Below is a small trained network, with its code and all its weights. Each question gives an input and a class and asks what happens when units are switched off, that is, made to give their printed mean instead of their output.

import numpy as np


def w(rows, s, z=0):
    codes = np.array(rows[::2]) - 128.0
    scale = np.full(codes.shape[1], s)
    scale[-1] = z or s
    return codes * scale


def f(y):
    return np.maximum(y, 0)


def log_softmax(a):
    a = a - a.max(-1, keepdims=True)
    return a - np.log(np.exp(a).sum(-1, keepdims=True))


def net(x, mask):
    res = np.array(x, float).reshape(1, 6) / 4 @ E
    y = f(res @ A[0][:, :-1].T + A[0][:, -1])
    res = res + np.where(mask, y, B[0][:, -1]) @ B[0][:, :-1]
    return log_softmax(res[-1] @ U[:, :-1].T + U[:, -1])


A, B = {}, {}
E = w([
[116,96,72,154,145,90],'x0',
[160,137,77,201,86,152],'x1',
[195,99,88,79,111,201],'x2',
[129,9,119,105,86,96],'x3',
[139,113,171,153,202,151],'x4',
[188,137,195,143,64,64],'x5',
],0.011)
A[0] = w([
[129,141,155,133,50,139,175],'N1',
[118,146,119,180,133,112,102],'N2',
[104,104,166,129,120,122,128],'N3',
[134,123,153,103,101,187,166],'N4',
[181,121,115,126,108,101,117],'N5',
[112,108,99,139,178,116,40],'N6',
[211,115,234,132,120,151,149],'N7',
[127,142,131,103,101,110,167],'N8',
[93,129,134,141,113,105,9],'N9',
[124,103,143,149,63,111,1],'N10',
[88,107,162,155,107,94,59],'N11',
[170,151,87,88,154,205,196],'N12',
[119,157,146,106,73,154,77],'N13',
[110,114,188,88,111,113,132],'N14',
[159,117,143,123,165,83,133],'N15',
[95,94,177,126,121,127,101],'N16',
[193,120,182,128,132,128,115],'N17',
[173,149,91,101,154,191,157],'N18',
[140,98,124,65,131,90,143],'N19',
[146,170,137,123,144,85,163],'N20',
[174,134,176,129,132,127,227],'N21',
[116,106,138,133,131,131,12],'N22',
[150,70,121,21,131,60,137],'N23',
[180,205,32,150,149,148,154],'N24',
[138,137,93,119,151,109,91],'N25',
[96,128,110,109,102,110,136],'N26',
[101,161,107,77,109,150,94],'N27',
[126,187,189,124,117,115,126],'N28',
[77,168,132,33,92,215,120],'N29',
[190,121,123,151,22,77,187],'N30',
[144,252,227,99,127,77,145],'N31',
],0.017,0.0029)
B[0] = w([
[119,112,107,75,144,76,189],'N1',
[127,118,122,126,94,100,168],'N2',
[123,133,132,117,103,137,155],'N3',
[121,108,123,115,163,101,164],'N4',
[139,153,168,165,108,96,170],'N5',
[115,83,131,101,118,104,164],'N6',
[96,90,150,119,189,199,202],'N7',
[119,122,124,115,126,123,158],'N8',
[139,134,144,151,129,124,151],'N9',
[152,136,117,110,156,105,177],'N10',
[143,133,154,109,175,129,171],'N11',
[185,131,148,111,201,135,198],'N12',
[111,109,148,105,147,93,161],'N13',
[107,120,83,136,128,131,174],'N14',
[152,159,146,154,115,152,157],'N15',
[134,143,137,139,85,134,158],'N16',
[139,123,165,166,139,177,171],'N17',
[154,130,173,101,181,143,186],'N18',
[153,130,109,92,91,151,170],'N19',
[128,169,135,143,117,147,171],'N20',
[118,126,151,146,140,167,173],'N21',
[137,111,136,142,119,127,134],'N22',
[182,151,99,63,64,168,203],'N23',
[82,154,88,81,54,170,209],'N24',
[102,109,119,119,124,130,143],'N25',
[150,116,136,145,94,134,157],'N26',
[151,134,113,166,138,147,159],'N27',
[70,157,111,125,171,138,192],'N28',
[182,156,73,197,173,132,193],'N29',
[140,138,140,139,144,1,251],'N30',
[43,220,119,139,158,182,252],'N31',
],0.04,0.017)
U = w([
[65,36,196,196,71,78,88],'0',
[25,112,34,172,31,34,11],'1',
[192,93,79,176,168,19,126],'2',
[121,115,172,250,150,106,3],'3',
[130,95,85,62,45,132,170],'4',
[23,217,95,160,147,135,195],'5',
[130,35,148,167,255,178,166],'6',
[107,88,46,173,108,246,100],'7',
],0.0074,0.0029)

Each question gives the input, the list of numbers given to net, and the class t.
The units are the neurons (one row each of A and B). Each row of codes is followed by its name. A weight is (code - 128) times the scale printed after its matrix; where a second scale follows, it is the last column's (A, B and U).
mask holds one flag per neuron, in row order. A switched-off neuron (its flag False) gives its mean, the last column of its row in B, instead of its output. The means were averaged over made-up inputs and are rounded, as every weight is.
A unit's drop is (log p(t) with every unit on - log p(t) with that unit switched off) / (log p(t) with every unit on - log p(t) with every unit switched off).
The circuit of an input: a set's keep is (log p(t) with only the set's units on - log p(t) with every unit switched off) / (log p(t) with every unit on - log p(t) with every unit switched off). Starting from the 12 units with the biggest drops (on a tie, the unit counted first), units are removed one at a time, each time the one whose removal leaves the highest keep (on an exact tie, the one counted first), for as long as the keep stays at least 0.8.
circuit, biggest first: the units of the circuit, biggest drop first
k most important neurons: the k neurons with the biggest drops, biggest first
drop of u: that unit's drop, to one decimal
input [4,-3,3,0,7,5], class 7: most important neuron	[N30]
input [8,8,8,-2,7,-3], class 4: circuit, biggest first	[N24; N31]
input [3,1,-2,8,0,1], class 4: 4 most important neurons	[N23; N29; N19; N12]
input [6,-7,-1,0,4,5], class 7: circuit, biggest first	[N30; N23]
input [4,-1,-7,5,8,-2], class 4: 2 most important neurons	[N30; N31]
input [0,0,-7,1,7,-7], class 0: 3 most important neurons	[N31; N23; N24]
input [4,-3,-2,-2,4,-3], class 0: 2 most important neurons	[N31; N23]
input [-8,1,-2,6,-5,-8], class 2: 2 most important neurons	[N31; N24]
input [1,0,-3,-6,4,-8], class 7: 3 most important neurons	[N24; N30; N31]
input [-7,3,-2,8,1,0], class 2: 3 most important neurons	[N24; N31; N30]
input [-1,6,-2,-3,0,-6], class 7: 2 most important neurons	[N30; N24]
input [3,-6,5,-1,0,-3], class 6: 2 most important neurons	[N30; N12]
input [8,-1,6,-5,-2,-4], class 7: 2 most important neurons	[N24; N30]
input [-6,2,1,4,-4,4], class 2: circuit, biggest first	[N30]
input [-1,7,-5,4,3,-1], class 2: drop of N31	0.4
input [1,8,-2,2,-2,-6], class 4: drop of N30	0.2
input [8,5,7,2,2,3], class 2: drop of N30	0.1
